Each row is followed by the group that its hidden value falls in (each part has its own value, ranges and names):
[  50   82  -89    9  193   58   29  -25  -24  -61   25 -198  -61  166
   61  166  221  208   43   16   40   93   65  -68   95    3 -193  -40
   16 -160   75  -80 -117   24   -1  -47   78    4    0   19   44  -13
 -131   23   49  119  -15]	<26>
[  38  125  -59 -279 -110   33 -262   -2  -11 -154 -140  102 -141  178
 -116   56  -92    5  141  -92 -186  -96  107   26  104 -155  -87  189
  -93  -43    2  199   44   -8  -18  -35  124 -150   -9  181  420 -186
   78   68   22  178    3]	<20>
[ 134  -15  -53 -135  -46   13 -117   83   39 -118  -19   29 -203  101
   99  -73   28    1  141  -16  -98    3  -22  -58   50  -76 -158   56
   23  -54  129    7   20 -139 -125  -35  137   26 -150   53  204   21
  -46  130   59  -26   39]	<18>
[  30   74  210    2   43 -338  -70 -120  157   10   -7 -267 -241  112
   12   31  291  -38  -23   97  176  -76   58   32   21  216 -238 -147
   69   38  129  141  -55   18  -71 -138  123 -132  145  -57   19  -35
  -75 -247   33  -90   64]	<31>
[ 114   27   88 -136   45  -96  -56   55  -63   37   -8  138   -4  -22
  196 -234  226  -81    2  -49 -146   51   58  -36   39   52  -22   12
   76  -10   33 -161 -327  -69  -33  -21   42 -107 -101    6   60  -16
   62  251   11  -72 -105]	<28>
[  32  -30    0 -260   69 -267  -23  -68 -100   79   92   26   56  -91
  239  105   76  -44  -95   61 -317   45 -200  -56 -128 -149  -12 -150
   14   30  -33  -39 -225   29  224  -37   45  -86  -30   61  -73   -2
  -43  300   94 -116 -106]	<21>
[ 236  113   11 -410   90  113 -371  -82    7  156  315   40 -347   77
  178  -96   56  -53 -184  200  -50 -123  -96 -140  -66 -346 -248   65
 -124  266  -49  321  171  -50  123 -135   94    5  -65  120   46 -381
 -234  178  340 -203  111]	<14>
[ -69   18 -164  288   54 -277    1  101   58  183 -203  148  190   20
 -353  154   44  -43  359 -135  -57  155  225 -245  -51  189  -24  -37
 -163   28   97  102  -12   75 -198  233 -263 -281  159  -12  134 -152
  134   83 -355  148  -76]	<28>
[  66  -58  -84  -36  228 -213   -9  105   71  154  169  -15  -31  -44
   76  100  144  147   71  138  -93   47 -133 -333  -86  -57 -216 -183
  -66   88  197    9  -84  -23  -22   55  -19   -2   -9  -57 -105  -54
 -255  122   96  -81   20]	<14>
[ -34 -115  -58  250 -207 -369   51   86   28  146 -266  129  256  150
 -428   83   15  242  332  125  -98  -18  114 -403 -127  237    0  -70
  -74  130  201  205  -16  134 -206  237 -186  -89  138 -137  -48 -139
  -75  -53 -458  138   71]	<26>
[ 126   -7  155   44 -110 -343 -198 -216   23  341   45   55   55 -110
   56 -168  230    3  -66  212  -69 -158  -38 -151   31  153  -92  -85
  -34  156   67  155   52  -80  180   12   18  -79   20 -104 -348 -139
  -65  -59  -24 -332  113]	<20>
[  23  -50  -69  216   -5   48 -336   25  149  118 -280  330   86   19
 -240  -58   46 -338  227 -273 -242  -31  504  -70  264  236 -178  288
   47 -122  144  243  148  -34   28  235   -7 -300  318  -97  304 -424
  265   23 -128   49   44]	<21>
[ 147  210  102 -330  166  -21 -216   17  -86 -125   59  -50 -304 -127
  258  -41  -42 -125  -17  -65 -156  -44 -147  269   67 -321   -8  186
  -29  -54  -68 -215   11 -132  172 -106  115  -91 -181  286  107  241
   73  290  152 -120  -96]	<10>
[  74   79  -39  -72    5   21  -75 -154  -62  103  -40 -158   44  146
  159  -13  151   90 -152   56  -82  120  -53  -65   80  -87 -105  -77
 -140  -64 -151   52   41 -116   90  -61  -62 -131 -111   87  -49   23
   47  113   64  -87  -82]	<10>
[  46   30  124  -46   59 -310  -23  -95   51  230   69  -32  -11 -111
  -36  -75  235  243   89  230  -77  -80  -53 -190  100   -4 -164 -174
 -180  108   83   84  -24  -82  107   11  -36 -233  -21 -119 -205  -23
  -63  -64   -2 -167   76]	<10>
[  21   -3   56  -40 -165 -227 -121 -116  101  -82 -105   15 -137  -30
  -16  -34   80 -124  206  -49 -105  -37  113   76   78   96 -120  -12
  -19  -74   77  103   15 -127   -2  -10  147 -148  -53  -35  186    2
  165   -2  -62  -68   67]	<21>
[  46   83 -161  226  173 -277 -217   20    5   57 -165   44  111 -169
  -41  101  -67 -241  131 -270   48  -23   41   71  -33  227   66  185
   48  -80  121 -283  -57   17    7   79  -79   75   17  199  -79  107
  -24   76 -225  -42 -131]	<21>
[  19 -106  -22  -63 -290 -276 -141 -149  141 -231 -359   33  -72   45
  -36  -34  -18 -252  174 -146 -204 -240  101  282  190  135  -80   76
   52 -167  -54  -29   22  -42   50  -83  115 -194   -3   -4  121  135
  142 -145 -157 -108   -8]	<14>
[-153    8  -54  -38   71  -44  -42 -234  205 -385 -152 -210 -174  -36
 -151  353   18 -184  301 -218 -226   82  422  316  159  -64 -251   21
  -75 -364 -101   48   22    7  238   49  155 -318  127  -62  400   28
  322   35  -65  191    5]	<31>
[-130   -7 -255  368 -125 -174 -117  108   71  -90 -487  -93  267  330
 -249  147  -33  -15  -14 -211  296  119  147 -279 -139  528  -49   71
   21   -8  200  158 -122   60 -383  108 -138  159   91   53  207 -149
  -73 -217 -315  248  -61]	<28>
[ 151  -28 -239  108   64  376  135  113 -100  -22  -56   93 -123  234
   50   99  239   99  231   20 -144  129  139  -51  254 -173 -216   70
   23 -193  -29  -21  125   -7  -21   66  -23 -184   23  -92   55 -114
    4  192   -2   35   63]	<11>
[ 259  -15  243  151 -126 -475 -235 -144  -37  454  129  207   13 -275
  251 -250  302  -87   10  219 -127 -270 -192  -87   90  255   -1  -30
  169  117  263  -61   73 -161  213   30  179   69  -24  -94 -552   34
 -117   -8    9 -533  164]	<26>
[  36 -192    5 -136   62  454 -150   31   44  -96 -176  216  120    5
   31 -215  -23 -168   -1 -109 -641  244  476 -100  180 -298 -198  237
  -65 -188 -202  108   30 -153  301  307 -114 -352   51 -188  278 -208
  393  556   -2   33  -59]	<28>
[  38  -65  308   86 -208  -25 -208 -249  230   -8 -216 -147 -128  164
   71 -258  352 -158 -144   72  -60  -56  361   50  297  285 -339   -2
   79 -115   13  333  123 -205  106   -5  170 -267  151 -282   77 -151
  245 -233   76 -204  157]	<31>
[  72  -97 -448 -237  -62  257  134 -116   29 -318   33 -253 -212  487
  -29  385  -46  123  255  -58 -138  215   43  -16  -38 -337 -282 -167
  -86 -264 -159  133  107   83 -176 -178   68  -17 -118  127  431  -86
 -120  171   24  276  -46]	<14>
[ -47 -171 -168 -191  -74  -70 -294   13  262 -411 -229  -23 -143   15
 -184  122 -289   -7  157  -63 -165 -261  120  -32   21  -54 -272  205
  -47  -54  155  137   73  -21   86   47  168  118  -17  -44  265  -67
 -176 -122  -15   92  145]	<11>
[  -9  146  -73 -290  137  149   -9   -9  -96 -255 -132 -327  -19  281
   32   62   -4  320 -206   41   54   98  -42  -34  -36 -221  -91   40
 -160  -37 -186  -79 -212   47   -4 -127  -96   -9 -163  190  132   89
 -130   89   14  221 -156]	<20>
[ 232  -29   18 -213  -34   43  -96 -111 -156  205  231  200   -2  -19
  216 -123  161  -20   46  116 -397   74    8 -119  -26 -242  -33  -22
   38   -7  -61    3  -53  -49  191   29   77  -57 -104   17  -79 -171
   17  472   64 -151   -5]	<20>
[ 250   56  123  133  -50 -117    0 -104  -67  273  -29  -57  -23  190
  115 -186  288 -120   56   28  -79  108   55   40   74   62   10  -66
   62  -64 -119 -114   93  -43 -110  -46 -130 -213   -4   83 -166  132
  118  178 -178 -200 -127]	<26>
[  95  -80   -2  -74 -157 -186 -138 -156  -59   59  -38   12   22   89
  122   70   42 -196 -105   45 -194  -15  -41  -14 -155   32  -34  -21
  155   29  -16  143  -14   70  138  -22   80   40   81   30  -67 -153
  -44  159  -39 -134    8]	<20>
[  95  -23 -149  -19  -24  -21 -155  -53   39  -47  -70   -3  -79  147
  121   56  109 -159  -35  -63  -13  -50   45   -4   20   79 -154   42
   71  -50   10   31  -31   13   -7  -65   81   44    5   33   45 -129
 -111   23   47  -67    3]	<11>
[ 162   41   93 -170   55  112 -283  -74  137  -83  -10 -153 -249  163
  237 -245  185  -63 -139  -59   37  -44   99   32  237   72 -301   89
   83 -129  111   46    4 -226  -51 -175  232    6  -88   39  217  -53
  -32  -76  260 -103   23]	<21>
[-110  148 -205  275  187 -287  -96  234   -3 -163 -377  -45   33  -13
 -127  363 -165 -290  168 -374  117  102   -3  128 -113  221   89  194
   56 -105  145 -206  -55   93 -172  119 -125  -22  133  280  211  201
   76   50 -273  173 -191]	<28>
[ 103    6 -212  163  127  426 -154 -140  257  -99   60 -260 -308  213
 -154   16  152  152  221    8  229  137  404 -147  250  -25 -529   64
 -193 -177   84  276  377 -217 -104   19   63  -10  -69 -151  251 -258
  -46 -137   88   60  236]	<18>
[  14   52  108 -182 -110 -254  -17 -108   24  -11  -42 -135 -169   21
   36  -57  212  274  -95  329  121 -232 -192  -70   60  -19 -193 -136
 -165  213    1  178  -52  -43  101 -140   47 -114 -100 -125 -207  -20
 -197 -253   75 -197  166]	<14>
[ 180   59   81 -137  101   72 -107   21 -133   94   82  152  -43  -58
  163  -92   90 -110   70   -7 -382  109   81   23   28 -259   14  121
   26  -67  -91 -135  -24  -52  177  105  -12 -165  -45   91    4   18
  153  499   -7  -83  -91]	<31>
[  30   22  -18 -125   45  169 -132    2  -22 -294 -126  -31 -153   21
   16  100  -37   -5   72  -47 -189  -28  160  133  101 -158 -142  243
   69 -162   17  -23    2  -12  207   60  156  -16   10    9  176  -20
   44  153   12   88   67]	<31>
[  67   69   78  -88  -60   26 -257 -196   85  -62 -132  -53  -37  107
  103 -122  166  -97  -35 -112 -160  -38  242  106  261   77 -157   97
  -20 -210  -61   30  -11 -152  113  -48  152 -159  -38   30  181  -27
  187    8   74  -29  -37]	<26>
[ -87   77 -300  347  118  116 -172  -33   -2 -246 -209 -123   86   -7
  -75  392  -75  -59  101 -234  123  134  238    8  -41  207  -87  261
   53 -251  150  -76   17    4  116  202   95  297   16   52   98  -38
  -12   68 -150  201   59]	<26>
[ 210  108  -98 -140  135  214 -125    0 -164  174  207    9  -83  207
  200   60  172  124  -87  102 -114  117  -66 -199    6 -217 -139   23
   20   -7   21   87   40   -9   42  -36   68   48  -29  134   13 -235
 -163  286  194   -4   -2]	<31>
[  70   21 -117 -207  189   41   53 -108  -67 -123  116 -212 -105   20
    7  234   28  348   95  171 -134  -41  -83   -6   35 -326 -168  -28
  -96  -89  -47 -111  -19   80  252  -60   46   10  -80   29 -125   69
 -241  109   26   54   38]	<26>
[   9  -68 -330   35  -39  -86 -314 -169  165  -90 -134 -123  -35   68
 -194  269 -228   -2   77  -41   54 -184   12  -83  -15   31 -239  118
 -114  -14   94  226  291   16   99  -10   43  177   28   70   22 -183
 -259 -210  -49   -5  134]	<18>
[  81   14  -19   31   83  -77 -315    0   67   79   45  193  -14  -63
    8  -18  123 -146   88 -105  -91  -57  230 -154   36  197 -162  150
  134  -30  282   95 -112  -27   44   98  205   83  110  -31  142 -347
  -57   81   63   10   86]	<20>
[ -39 -151 -324  -93   40  329   30 -239  209 -239 -142 -531 -114  537
 -148  319  -12  245  -60   54   11  172  170 -123  119 -191 -511 -159
 -188 -219 -171  402  303   22  -13 -141  -61 -130   91  -65  283 -196
 -139 -198   84  202   41]	<28>
[ 231  -69  127 -337   76  194  -20  107 -110   40   71  104 -164  144
  236 -279  201   66 -114  163 -277  -10  -26  -85  107 -261 -167   57
  131   59  -19    6 -128  -17   68  -75   40 -158   -6  -58   13 -145
  -94  281  161 -124   -6]	<28>
[ -35  128  158 -104   43 -229   19    3  -98  -14 -136  -45  -77  -42
  105   75  159  -73  -72   46 -112   17  -75  134   17  -54   -2  -23
  -17   41  -82    2 -130   26  157  -11  -27 -305   77   34  -14   82
  149  106  -15  -83  -65]	<10>
[  23 -127 -208  305  -52  148 -287 -115  381 -170 -267 -314  -74  313
  -56    5   14 -162   -7 -185  169  121  338 -136  127  301 -419   60
  -51 -242   96  215  319 -244 -216   50   26  116  -19  -68  252  -43
   10 -220   -9    2   69]	<11>
[  47   80   15   52  -53 -429  109 -235   20  140  119 -270 -132   70
   53  271  214   21  176  128    0  113 -148   23 -106   -1  -78 -352
 -103  -37  -39   65  101   -5  -23 -100   18 -156  -36   67 -100  175
   22   29  -81 -123  -15]	<26>
[ 159  -90  110  123 -117 -174 -136 -136   -1  112  -44   67  -16 -119
  281 -252  308 -136 -104   76   15 -142   -8   18  125  316 -122   26
  237  -16  172  -71 -108 -146  150  -40  198  112  -49 -182 -309  -39
  -74  -62   37 -370  137]	<28>
[ 166  -70 -155  338    3 -113  104 -135  -87  166   26   93   72 -123
  120   -9  318 -123  232  -33    8   68  101   44   62  227  -33  -49
  153 -145   47 -279  -90  -10   67   48   -1   35  -59 -126 -347   20
  -18  148 -215 -224   34]	<18>
[ 114  155  -31 -130  161  -18 -284 -130   28  -30  -15 -117 -196    0
  226   27   29 -394 -140 -202  -26   21   32  272   41  -87  -84  128
   -9  -85 -174  -92   62  -62  124 -130   16 -114  -24  255  107   48
   99  170  116 -148 -155]	<18>
[   2    2  -71  -77  220   75 -226   -3  215 -267  -60 -127 -151   -9
 -185   81  -34  189  221  -78  -52 -124  283  -44  212  -24 -330  193
  -51 -193  219  -23    0  -55   78   48  175   26   21  -43  242  -66
 -130 -118   38  190  105]	<31>
[ 315 -214  -96  299 -345 -218  177 -352 -156  313   28   96  186   72
   74 -108  272 -159  318   67 -263   89   80   68  -36  140  110 -180
  211 -180 -151 -224   78   50   36    1  -77  -22  -80  -77 -470   93
   68  293 -448 -310  -28]	<31>
[  67  227   44   56  143  -79  -70  -82   53  287  169  -87 -153  168
   18  -26  406  -44   50    1  199  254  189 -190   18  118 -209 -201
 -173   69   14  253  -34  -81 -236  -54  -55 -281   30   31  218 -288
  122   57   85    7  -37]	<21>

Part 2:
[ -58   -8  -79  293  -66   36 -274  -91   99  -26   30  -40    8  221
  187 -111  222  -34    7 -223   35  -99   -5 -255  154  196 -211   93
  156  152  185  -53  -92   96   59   28 -122  -18  159 -101  -14  -93
   20 -103   69 -227  174]	J336
[ -77  -20   81  283  162  181   37   65  171  -51  -44   31  258  329
  219  -82  -19  231   16 -174 -208  -57 -503 -251  -86 -158  179  205
  291  126 -115  -50  126  394  -61  454  -32  -82 -126  178  -47  -86
  175  243  -75    6  131]	J336
[ -93  131 -331  353  -53  -61   26 -208  -33   -3 -125  109 -127   63
  -16  -81 -143 -169  -55  -85 -134 -182   35 -182  235 -141 -116 -102
  220   52 -138 -131    7   73  220 -239  -65 -251   -8  -90   28  -22
  -42 -159   70 -170   38]	j754
[ -18 -121   94  285   97    5 -237  336 -162   89   17   50  211  155
  182    0  268  155 -321  -58  -26  -72  -32 -119   19   15   22  246
   23   39  262 -102 -185  162  -67   20   -2   46 -192  172  151   19
  -80    0  -23 -157 -146]	J336
[  85   18   34   -6   86  146   64  112 -170  -83 -169   80   99  -56
  156    9   59    6   39  148 -127  -58  -87 -120  -61  -55  210  304
  -54 -261  -10  177  -32  314   94   23   52   -4 -291  103  261  190
   53  213 -120  155 -274]	j368
[ -62  168 -341  284   78 -118  -33  -70 -279   -4 -158  100 -141   56
   92  -77  -28 -153  -61   39 -128 -209   60 -214   94 -250    8  255
  -40 -256  -92  -42  -37  446  236 -358 -174 -192   59  -31  304  146
 -112 -133    6    1 -181]	J117
[ -50 -131    7    4  263  381  -13 -174  218   23 -162  107   42  184
   25   72 -118  232  157 -178   61    8 -295 -114    1   18  121  -18
  199   63 -108  -70  -45  -14  125  331  171 -132    6  173 -160 -331
  174  153 -125   83  164]	j750
[  10  -21  -50  124  -81   13  -60   65  -56  -90 -127   76  -82  -39
   65   48   57  -46    0 -101   31  -18   64   24  122   23  -38 -211
   86  -25  102   10  -29   77   47 -123  162  -10 -214  -20   13  -71
   30   35   67  -16  -41]	j884
[ -48 -198  -72  -81  158  406 -118 -281 -117 -186  -67   72  -77  -49
  -91  188 -172 -103  183   57   43   79  115    2  -31 -117  218    2
 -123  -64 -140  231   37  137  233  249  111 -146  131  -18   -6  -64
   74   90 -109  108  -12]	J336
[  31   57 -168  172   -6  -53 -187   -7 -168   18 -177  104 -175  -98
  120   27   25  -66  -77  -18 -103 -127  104  -20  123  -91  -93  -33
    7  -67  125  -77  -97  123  137 -285   38  -58 -181   14   80    7
  -52  -67  -32  -73 -107]	J336
[ 167   -2  392   71  388  385 -226   99 -170  107  189 -237  150  139
  359  142  118  -76  -87  351 -181  182  114  327 -195  508   10  142
 -168  -55  349  342 -276  139  320  295   39 -267 -294  -55 -192  262
 -120   90  -53   21 -261]	J181
[ -93  -85 -225  268 -100 -412 -149  236 -393  239 -225  387 -273  -97
  265  102  454  -60 -266  185  104 -177  298  -54  197   73  -11  197
    3 -403  226 -115 -267  437  -46 -691  -27  174 -104   84  373  -26
 -138  -82  143 -244 -493]	j750
[ -97    4  -46  412 -244  -46  -70 -194  283 -155  -12   21   26  173
  119 -190  247 -155   27 -216 -212 -176 -119 -351  236  263 -289  -81
  360  266  131  -99  -41  -51  -62   60 -136   23  114 -178  -52  -46
  111 -119  149 -333  248]	J472
[  13 -398  165 -355  134  188 -128  437 -106  -78 -420  385  -22 -123
  134  151  552  292  -69  -43  180 -170 -289 -178 -205  -24  448  141
 -129 -378  190   26 -403   12 -275  154  323  390 -198  487  308 -155
  103  199 -146  187 -342]	j750
[ 130  183  221    3  -27   21 -158  394   55   95  108 -287  106  176
  429 -109  375  -33 -301  -68 -217 -240 -308   99 -139  470 -201   84
  106   63  412  194 -141  184  161  323  -60 -273 -465  -33    7  410
  -58 -108  154   19 -251]	J472
[ -93  -96 -123  273   88  128 -152  -26  -25   -2    0   45   84  130
  136  -41   12   41  -76  -77 -171 -174 -194 -230    8 -120  179  200
  199  126    9  -48 -148  184  -37  226  -40 -177 -146  162    4    0
   18  -11  -87 -192   28]	j884
[  54  -90  137  178  119  119  -93  110   73  -12 -173  179   66  -24
   12  206  -12  220  -20 -190  156  190   -1  108  142  -92 -120 -236
   65   22  143 -148  247  135   28  -76  257  194  -44   91  -53 -340
  185  214  -63  173   43]	j395
[  20  -99  155  128  167   98 -105  274 -284  -88 -123   38  123   80
  150  -27  150   82 -175   48 -258  -41    0  -37 -100  -42  163  229
 -178 -142  175   -6 -348  114  -10  -39    5   23 -340  172  220  120
 -116   76  -77  -48 -162]	j395
[ -81 -229  158  -46   26   64  208  240  -17  -57 -232  350   64   71
  -28  157  369   46 -141  104  199    0 -111  -94   -4  105  134 -118
   56 -262  -77   97   53  122    1   86  246  206   90   64  202  -97
   78  141  160  144 -349]	j750
[  30  -30 -165   34  202  229 -207 -227   21   54 -173   81 -159  -59
   71   78  -79   41  108  -56  -23 -118  -68  -80   60  -13   13   26
   67  -20   74  -66 -174   -4  172    2  115 -160  -46  118  -64 -143
   52  -45 -181   21   28]	j884
[-114 -131  317  262  -27   67  277  251   97 -259  -64  109  245  397
  151  -87  305   21    5    5  -93   98 -275 -162  -77  174  162 -216
  236   -9 -107  121  -40  155 -158  325  154  139 -114  -48  -55  -66
   55  260  254  -73    4]	J181
[  79  564   36  894  113  319  193 -469  295 -394   87 -250  242  467
  126 -338 -436 -502  333 -142 -370  320  120 -158  262   12 -326 -564
  273  339 -280   78  297 -116  529  -69 -310 -301  289 -529 -552   11
   25   82  119 -141  661]	J472
[  18 -236   -8 -337  -27  311 -333   59  -31   88  147 -165   51   13
    7  119  224   58 -129  -92  327 -156   14  -35  -19  383  -41  261
  -43   85  261  257 -146  -48  193  444  160 -226  -83    0  134  108
  -14 -149    6   30 -206]	j368
[ 174   64  125 -204  177  218  -58  205  -40  183 -110  -39  150   60
  299  -10  236  177  -50  119   62 -130 -219 -117 -105  298   43  475
  -20 -230  169  187 -155  182  220  170   84  -72 -316  137  219  193
   19  145 -134  192 -350]	J117
[  86  236 -302  137 -161  104  367 -402  -38 -231 -332  198   16 -165
 -102 -113 -318 -187  437   77    1   44  195 -377  333 -201   11  212
   84 -294 -392  123  306  203  305 -451   -9   59  -21 -191  338   14
  191  300 -122  158   -2]	j368
[  -4  157  -78  384  -17  -40 -128  -77   96  -43  -94  -13   18  229
  204 -201  158  -31   31 -201 -109 -110  -56 -296  177  121 -271   93
  150   51  134 -147  -88  103  105 -185 -159    7   94 -104   45  -58
    6  -69   44 -155  177]	J336
[  19  195  -84    7  204  398  202 -250  160 -195  -74  -90  159  201
 -208  -75 -243 -145   49  -84  -39  -95 -258 -252   -2 -120  -90  -32
   36   21 -332  151  314   -8  515  356   -7 -363  317 -177   53  156
   60  -88  -14  345   42]	J117
[ -24 -101  405  234  -53   99  316  231  157 -255 -138  177  302  308
  140  -69  344   30   42   74  -55  166 -218 -194  -12  236   66 -222
  225  -35  -89  128   53   35 -121  239  200  304  -87  -83  -39  -85
  114  355  201  -25  -26]	J117
[ -63 -111    3  109   54  -66  197  -63 -127   20 -223  293 -110  -37
 -202  177  147  -75 -108  166  138   54  284   26  237  211 -238 -135
  -57 -296   25  -75   -5   19  209 -442  192   85  197 -152  268 -132
  -31  -81  170   91 -298]	j754
[-168 -303  -22  -55   39  253 -110    1 -141 -203   34   38  -66   65
   77  201  -14  -19  118  -95   57   61  -30  117 -133  -98  400   32
  -38  -89  -58  284   53  542  -21  406   55 -151  -53   84   39  -64
  135  175   54   74  -53]	j754
[  32 -108  -84  253 -165   33 -429  148  -36   68   -1   92   15   -1
  330   55  194   95   24 -222  299   64  162  -79  195   19   42   -4
  190  148  252    5  -24  177 -106  -73   84  185 -219  101 -113 -254
   90  192  -45 -271   91]	J336
[ -91  -67   -3  -22  135  306  318 -263  164   -7 -103  128  166  186
 -254   47 -190   35  -59   94  -46  -66 -241 -214   62   19  -47   18
  201   77 -382   52  225  -95  349  384  158 -249  146  -92   52  -24
   76   22   24  115  -83]	j395
[  57   25   75   62 -194  -20  -20  143   26 -136 -154   97   -5  100
  236  -46  400  -54  166  -95  300   79  108 -157  139  299 -112  -48
   43 -212  134  171   33  206   42 -187   82  292   45 -158  139  -93
   91  190  168   39  -61]	J117
[ -90  284 -627  350  -81 -196  -26 -338 -232  -27 -195  106 -259  -48
 -150 -120 -181 -298    6 -181   41 -237  361 -299  402 -273 -296  238
  -79 -263 -120 -171  128  340  437 -776 -337 -238  388 -218  473   61
  -75 -336   54   18  -33]	j750
[   8  -81  -10   79  -41  144 -191   58   41  -87  -24   45  -18   62
  123  111  178  -10  113 -197  373  106   87  -18  108  113  -20 -158
   62  -30  134  136  127  224   67   47  142   88  115  -55  -39 -194
  124  104   75   80   31]	J181
[ 126   24  300   96  220  238 -106  403 -189 -174  -29 -126  252  167
  493  -66  216   97   86   23 -220   73 -216   -6 -289   31  399  382
 -142 -250  215  282 -206  555  -75  257  -74   39 -460  219  125  230
   53  379 -130  150 -136]	J181
[  21  163 -103  300  -16   34  320 -198 -132 -219 -292  231   15  -37
  153  -38 -245 -103  356  163 -239  140   52 -166  124 -291  211  173
   76 -322 -337  126  271  578  123 -302  -59   96 -171  -61  196   -1
  185  460  -88  104  -46]	J336
[ -33   66  158  487   77   61  126   99  -48 -205 -113   99  226  316
  276 -244  270 -148    3   97 -340   -2  -72 -332    4  102  134  128
   89 -109  -21   39 -285  101  -20  -64 -203  102  -46  -16   71  112
  -56  140   62 -233   27]	j754
[ -40 -137  162  115 -126 -125   99  527 -125 -120 -190  263  173   84
  152   22  516   79 -191  -76  180  -15  -59 -156   25   29  140   91
    0 -307  122   62   45  374 -178 -120   66  358  -85  118  397    4
   79  205  171   96 -321]	j750
[   8   40 -333   38 -145  -75 -287  -11 -139   47  -75   -6 -231 -122
  122   51   40  -30   40 -251  234 -143  178  -16  202   -7 -112  103
   13 -104  212    4    7  344  130 -297   10 -111 -115  -13  200  -51
   38  -96   14   19  -67]	j884
[   3   16 -321 -105  -51  211   36 -324   10   70  -78    9   15  -62
 -207  -44 -162  -57    9    1   95 -252   31 -325  222   84 -120  305
  120   26 -139   46  -24 -175  363   24   67 -311  -21  -80  252   97
   -1 -166  -89   -5 -111]	J181
[-155   18 -400  396  -18  -31  102 -551    4 -193 -260  287 -202  -49
 -189  -11 -172 -196  283  -87  -55  -53  196 -360  357 -231 -125   77
   85 -176 -214 -177  159  279  147 -480 -140   29  492 -154  252 -227
  148  -62  -28  -21  162]	J472
[ -13 -292  150 -221  265  511  -17 -132  -96  -83   -2   40   25  -53
   -2  337 -176   51  187  145   83  220   37  255 -142   70  355   65
 -114 -143  -63  355   73  312  189  448  226 -178 -119   88  -43  -74
  172  297 -117  250 -160]	j754
[ -39  155 -473   72  259  171  -74 -394  -29  275  -85    0 -125   58
  -98   29 -424   70  -24  -55   28 -253 -112 -172  155 -200 -115  286
  153   23 -212 -142   79  165  493  -26    2 -551   51   30   73  -42
  -31 -212 -168   83  -50]	J117
[ -29  -99  266  203  140   36  -81  239   53  -66  -97   -8  158  299
  168  -56  266  272  -73 -248  -97   33 -186  -73  -12  190 -134  120
    0  -25  284 -173 -175  177  -98   36   23  143  -86   90  122 -168
   49   91   47   20   96]	j395
[ -38 -328  -15  -79 -113 -172  -51  189  -91  250 -274  339  -61  -95
  202  100  411  407   16   23  219 -119  -14 -184  171  315   71  464
  170 -278  286 -167 -367  220 -312 -298  280  339 -431  288  387 -297
  113  227  -56 -153 -301]	j884
[ 101   58 -110   84 -124 -157  -77 -163  -70   22 -247  142 -184 -259
  138   23  241  -49  161   41  -26  -97  249 -141  288  303 -326  380
  -64 -349  346  -54  -62  306   72 -611  -58  214  -21  -97  444   17
  133   12  -62   58 -201]	j884
[  43 -176  125   15  -75   44  -15   -5  102   -9 -231  269  -35 -122
   87  170  305  108  149  -34  245  117  123  -45  215  316 -135   12
   68 -206  230   -2   57  136  -48 -224  196  364   37    3  163 -279
  241  228    7   85 -113]	j754
[ 131   58   94   33  151  199 -392  191   76  175  122 -203   94   55
   95    4  301  -75 -484  -60  -62 -305 -154   -5  -22  355 -344  -80
   46  273  448   -1 -234 -378  292  310   62 -326  -92    1 -103  283
 -167 -439    5  -47 -191]	j884
[ -90  -74  -65  164 -185  101   23 -171  234 -190   14  -55   72  123
 -185  -25  -70    9   73 -353   84  -18  -54 -152  245  105 -272 -195
  249  262   12  -71  217  -39   59  154  125  -93   67 -183   -1 -181
  162  -51  135  -14  255]	J181
[ -56  -36  -76  193 -120 -120   65   17 -172  -99 -129  145  -86 -108
 -109   95   48 -146 -137   -4  -67  -27  245   52  214    9 -178  -81
  -37 -148   85  -37  101  199  123 -353   26  -10  -43 -128  280   41
   11  -70  146   22 -201]	j750
[ 124  137   70   32 -181 -113  234  185  -25  -90 -351  170   12  -39
   16  -62  130   53   21  -77   91   44  104  -70  238  128 -254 -154
   28 -229   41  -58   61  -50  138 -478  214  248 -280 -111  262  -81
   45  184  111  137 -129]	j395
[ -30 -121  -91   96  147  252 -215 -118   33  -25  -39    2   35   44
   15   46  -78  108   20 -150  -49 -104 -152 -142   23  -87   62  117
  101  132   62  -59  -75   60   55  244   86 -162  -69  134  -26 -102
   75  -14 -153  -18   89]	j368
[ -23  -41  -68   73  154  177  192 -130  -96  -96 -220  153   -2    4
 -216   64 -221   -5   -4   89  -94  -11   -3  -64   83 -146   35 -148
   33  -73 -209  -54  -31 -115  221  -59  252 -154 -118   -5   65  -69
  -32   19  -34   97  -86]	j368
[  27   56  -25  260  329  420 -104 -106  225  -36  -69  -55  197  223
   88  -14 -344  249  159 -371  -35   74 -325  -99   22 -242  124  -28
  217  215  -67 -143   96   95  132  311   55 -217 -107  221 -253 -294
  197  197 -238  121  377]	j754
